Below are the code and all the weights of a small trained network. Each question names an input and a class and asks about switching units off, where a switched-off unit gives its printed mean instead of its output.

import numpy as np


def w(rows, s, z=0):
    codes = np.array(rows[::2]) - 128.0
    scale = np.full(codes.shape[1], s)
    scale[-1] = z or s
    return codes * scale


def f(y):
    return y / 2 * (1 + np.tanh(0.7978845608 * (y + 0.044715 * y**3)))


def log_softmax(a):
    a = a - a.max(-1, keepdims=True)
    return a - np.log(np.exp(a).sum(-1, keepdims=True))


def net(x, mask):
    res = np.array(x, float).reshape(1, 7) / 4 @ E
    y = f(res @ A[0][:, :-1].T + A[0][:, -1])
    res = res + np.where(mask, y, B[0][:, -1]) @ B[0][:, :-1]
    return log_softmax(res[-1] @ U[:, :-1].T + U[:, -1])


A, B = {}, {}
E = w([
[125,120,124,132,126,124],'x0',
[137,142,112,134,145,121],'x1',
[214,106,237,208,156,44],'x2',
[253,43,76,39,88,123],'x3',
[127,128,134,124,127,133],'x4',
[175,175,122,234,2,193],'x5',
[125,126,132,125,127,129],'x6',
],0.0078)
A[0] = w([
[181,70,228,187,154,91,116],'neuron 1',
[201,89,98,94,116,148,96],'neuron 2',
[59,181,155,152,117,103,44],'neuron 3',
[171,163,115,177,44,166,108],'neuron 4',
[148,70,83,112,103,124,77],'neuron 5',
[175,185,117,183,52,172,68],'neuron 6',
[203,82,65,82,67,81,141],'neuron 7',
[135,130,125,131,141,139,63],'neuron 8',
[178,124,117,76,85,106,152],'neuron 9',
[220,115,254,168,142,26,50],'neuron 10',
[107,104,125,81,189,87,43],'neuron 11',
[26,212,166,177,139,120,162],'neuron 12',
[80,146,97,80,105,177,103],'neuron 13',
[213,91,77,69,73,110,122],'neuron 14',
[61,116,30,82,106,188,53],'neuron 15',
[171,167,113,192,55,164,96],'neuron 16',
[93,82,106,57,232,76,49],'neuron 17',
[11,228,176,174,122,91,125],'neuron 18',
[60,130,42,78,104,192,45],'neuron 19',
[160,152,98,200,51,176,125],'neuron 20',
[64,167,152,164,143,155,2],'neuron 21',
],0.0072,0.0019)
B[0] = w([
[124,197,47,168,50,140,217],'neuron 1',
[149,71,119,149,139,164,194],'neuron 2',
[155,103,144,139,129,160,172],'neuron 3',
[63,123,180,48,168,93,215],'neuron 4',
[154,128,136,150,136,155,166],'neuron 5',
[52,117,178,52,147,94,214],'neuron 6',
[179,59,141,158,151,168,235],'neuron 7',
[130,128,147,124,111,134,119],'neuron 8',
[152,98,132,166,164,158,181],'neuron 9',
[121,254,63,156,52,137,247],'neuron 10',
[55,113,175,54,114,73,175],'neuron 11',
[211,50,133,186,219,199,246],'neuron 12',
[140,171,80,139,95,143,190],'neuron 13',
[208,80,122,147,190,187,238],'neuron 14',
[130,207,78,172,71,127,237],'neuron 15',
[81,124,183,66,156,42,211],'neuron 16',
[52,119,180,57,129,70,226],'neuron 17',
[223,47,135,163,154,192,254],'neuron 18',
[150,207,78,168,44,128,233],'neuron 19',
[53,96,167,55,153,91,225],'neuron 20',
[148,94,125,154,124,152,170],'neuron 21',
],0.0074,0.0062)
U = w([
[215,17,126,169,182,191,249],'0',
[125,254,48,161,17,124,86],'1',
[24,91,204,41,158,42,40],'2',
],0.0092,0.0014)

Each question gives the input, the list of numbers given to net, and the class t.
The units are the neurons (one row each of A and B). Each row of codes is followed by its name. A weight is (code - 128) times the scale printed after its matrix; where a second scale follows, it is the last column's (A, B and U).
mask holds one flag per neuron, in row order. A switched-off neuron (its flag False) gives its mean, the last column of its row in B, instead of its output. The means were averaged over made-up inputs and are rounded, as every weight is.
A unit's drop is (log p(t) with every unit on - log p(t) with that unit switched off) / (log p(t) with every unit on - log p(t) with every unit switched off).
The circuit of an input: a set's keep is (log p(t) with only the set's units on - log p(t) with every unit switched off) / (log p(t) with every unit on - log p(t) with every unit switched off). Starting from the 12 units with the biggest drops (on a tie, the unit counted first), units are removed one at a time, each time the one whose removal leaves the highest keep (on an exact tie, the one counted first), for as long as the keep stays at least 0.8.
circuit, biggest first: the units of the circuit, biggest drop first
unit that matters most: the unit with the biggest drop
k most important neurons: the k neurons with the biggest drops, biggest first
drop of u: that unit's drop, to one decimal
input [8,-6,-7,-7,-3,-6,2], class 0: 2 most important neurons -> neuron 12; neuron 18
input [4,0,7,0,-8,-5,-2], class 1: unit that matters most -> neuron 10
input [-3,2,-8,6,2,0,5], class 1: 4 most important neurons -> neuron 19; neuron 15; neuron 12; neuron 18
input [-2,-7,3,7,-2,-8,8], class 2: 2 most important neurons -> neuron 17; neuron 11
input [2,5,8,7,7,-2,3], class 1: 4 most important neurons -> neuron 10; neuron 1; neuron 12; neuron 18
input [2,0,-6,-7,-7,6,-5], class 0: 2 most important neurons -> neuron 12; neuron 18
input [6,-2,8,-3,-1,5,6], class 1: 2 most important neurons -> neuron 10; neuron 1
input [7,5,7,-4,-2,-7,-1], class 1: 2 most important neurons -> neuron 10; neuron 1
input [-5,3,2,4,-1,-5,-5], class 2: 3 most important neurons -> neuron 17; neuron 12; neuron 18
input [-1,4,-3,6,-4,-7,4], class 2: 4 most important neurons -> neuron 17; neuron 11; neuron 12; neuron 18
input [8,5,-2,-8,-4,-6,4], class 0: drop of neuron 12 -> 0.2
input [4,7,0,1,-3,-2,-4], class 2: drop of neuron 18 -> 0.8
input [6,-3,8,-8,8,-3,6], class 0: drop of neuron 3 -> 0.1
input [-3,2,6,3,-5,-5,-6], class 1: circuit, biggest first -> neuron 10
